m =   9.856   11.695   -1.298   -4.053   -2.737   -3.005   -5.244   -0.024    8.464   15.623  -13.402   -5.858   -4.663
The 1st entry from the left -> 9.856
The entry just left of -3.005?
Answer: -2.737
The first entry from the right?
Answer: -4.663
The minimum: -13.402
The 3rd entry from the left is -1.298
The second entry from the left?
Answer: 11.695
The centre entry?
Answer: -5.244
The entry just right of -1.298 -> -4.053
The second entry from the right: -5.858

[[ 1.20 -0.44  1.40  0.00 -2.66  0.00 -5.37  0.00]
 [-5.57  0.00  4.62  0.69 -2.33 -1.96  5.96  2.61]
 [ 0.00 -3.18  0.34 -0.09 -1.87  6.38  0.25 -3.69]
 [ 0.61  0.00  0.42 -1.95  3.03  0.86  0.00  2.73]
 [ 3.71 -4.20 -2.20  6.66  0.12 -0.44 -0.85 -2.12]]
What is the entry in the top-left corner? 1.20
The entry just left of -0.85 is -0.44
What is the bottom entry of the column that holds the smallest entry? 3.71
The first entry in the row that holds the smallest entry is -5.57
The largest entry in the last column -> 2.73
What is the entry just right of -0.09? -1.87
What is the smallest entry in the first row? -5.37
The entry directly above 0.34: 4.62
What is the entry in the top-right corner? 0.00
What is the entry just left of 2.61? 5.96
The last entry, reading row by row -> -2.12
The second entry, reading row by row -> -0.44
What is the third entry on the diagonal from the top-right corner? 6.38
The entry just left of the largest entry is -2.20
The third entry on the main diagonal: 0.34
The entry just left of 4.62 -> 0.00
The maximum -> 6.66
What is the entry just right of 0.25? -3.69
What is the third entry, reading row by row? 1.40
The entry just right of 6.66 -> 0.12
What is the entry directly above the largest entry? -1.95
What is the entry just right of 4.62? 0.69
What is the last entry in the row that holds the smallest entry? 2.61
What is the second-last entry, reading row by row? -0.85
What is the 5th entry in reading order? -2.66

B = [-0.27 -1.64  1.49 -0.19 -3.16  5.28]
The entry just left of -3.16: -0.19
Read off the entry just left of the largest entry.
-3.16
